Below is a small trained network, with its code and all its weights. Each question gives an input and a class and asks what happens when units are switched off, that is, made to give their printed mean instead of their output.

import numpy as np


def w(rows, s, z=0):
    codes = np.array(rows[::2]) - 128.0
    scale = np.full(codes.shape[1], s)
    scale[-1] = z or s
    return codes * scale


def f(y):
    return y / 2 * (1 + np.tanh(0.7978845608 * (y + 0.044715 * y**3)))


def log_softmax(a):
    a = a - a.max(-1, keepdims=True)
    return a - np.log(np.exp(a).sum(-1, keepdims=True))


def net(x, mask):
    res = np.array(x, float).reshape(1, 7) / 4 @ E
    y = f(res @ A[0][:, :-1].T + A[0][:, -1])
    res = res + np.where(mask, y, B[0][:, -1]) @ B[0][:, :-1]
    return log_softmax(res[-1] @ U[:, :-1].T + U[:, -1])


A, B = {}, {}
E = w([
[157,44,208],'x0',
[83,223,70],'x1',
[128,128,126],'x2',
[128,128,128],'x3',
[1,12,92],'x4',
[127,127,128],'x5',
[127,127,132],'x6',
],0.0098)
A[0] = w([
[66,194,134,118],'neuron 1',
[141,177,104,126],'neuron 2',
[26,114,85,224],'neuron 3',
[211,172,146,238],'neuron 4',
[154,127,170,153],'neuron 5',
[183,82,246,98],'neuron 6',
[177,210,130,134],'neuron 7',
[147,188,112,159],'neuron 8',
[31,61,115,159],'neuron 9',
[97,6,175,137],'neuron 10',
[46,195,51,64],'neuron 11',
[235,180,141,254],'neuron 12',
[105,202,107,82],'neuron 13',
],0.013,0.0089)
B[0] = w([
[156,58,162,156],'neuron 1',
[82,59,191,157],'neuron 2',
[233,113,100,213],'neuron 3',
[59,207,175,228],'neuron 4',
[138,204,115,160],'neuron 5',
[49,245,54,203],'neuron 6',
[10,68,156,193],'neuron 7',
[68,77,200,174],'neuron 8',
[134,2,109,208],'neuron 9',
[40,104,53,217],'neuron 10',
[175,72,175,178],'neuron 11',
[55,195,161,250],'neuron 12',
[120,53,163,157],'neuron 13',
],0.009,0.017)
U = w([
[119,165,167,250],'0',
[42,43,119,94],'1',
[196,68,23,245],'2',
[254,29,124,32],'3',
[110,218,84,10],'4',
],0.0091,0.011)

Each question gives the input, the list of numbers given to net, and the class t.
The units are the neurons (one row each of A and B). Each row of codes is followed by its name. A weight is (code - 128) times the scale printed after its matrix; where a second scale follows, it is the last column's (A, B and U).
mask holds one flag per neuron, in row order. A switched-off neuron (its flag False) gives its mean, the last column of its row in B, instead of its output. The means were averaged over made-up inputs and are rounded, as every weight is.
A unit's drop is (log p(t) with every unit on - log p(t) with that unit switched off) / (log p(t) with every unit on - log p(t) with every unit switched off).
The circuit of an input: a set's keep is (log p(t) with only the set's units on - log p(t) with every unit switched off) / (log p(t) with every unit on - log p(t) with every unit switched off). Starting from the 12 units with the biggest drops (on a tie, the unit counted first), units are removed one at a time, each time the one whose removal leaves the highest keep (on an exact tie, the one counted first), for as long as the keep stays at least 0.8.
units of the circuit, in order: the units of the circuit, biggest drop first
unit that matters most: the unit with the biggest drop
top k neurons: the k neurons with the biggest drops, biggest first
drop of u: that unit's drop, to one decimal
input [-6,6,-6,0,-8,1,-2], class 1: unit that matters most => neuron 7
input [-1,3,-7,2,-5,3,4], class 1: top 3 neurons => neuron 7; neuron 8; neuron 2
input [1,-2,2,7,-7,-3,5], class 4: units of the circuit, in order => neuron 6; neuron 9
input [-7,-7,5,0,-1,-1,6], class 0: units of the circuit, in order => neuron 10; neuron 9
input [4,1,2,2,0,-4,-6], class 0: units of the circuit, in order => neuron 9; neuron 7
input [3,3,-7,3,-1,-4,3], class 0: top 3 neurons => neuron 10; neuron 6; neuron 9
input [0,3,5,-5,-8,-1,3], class 1: top 4 neurons => neuron 7; neuron 8; neuron 2; neuron 13
input [7,-3,-4,-4,-7,-7,5], class 4: drop of neuron 6 => 0.4
input [8,-5,5,-6,-4,-8,1], class 4: drop of neuron 6 => 0.2
input [-7,-5,0,-3,-1,-3,7], class 0: drop of neuron 9 => 0.3
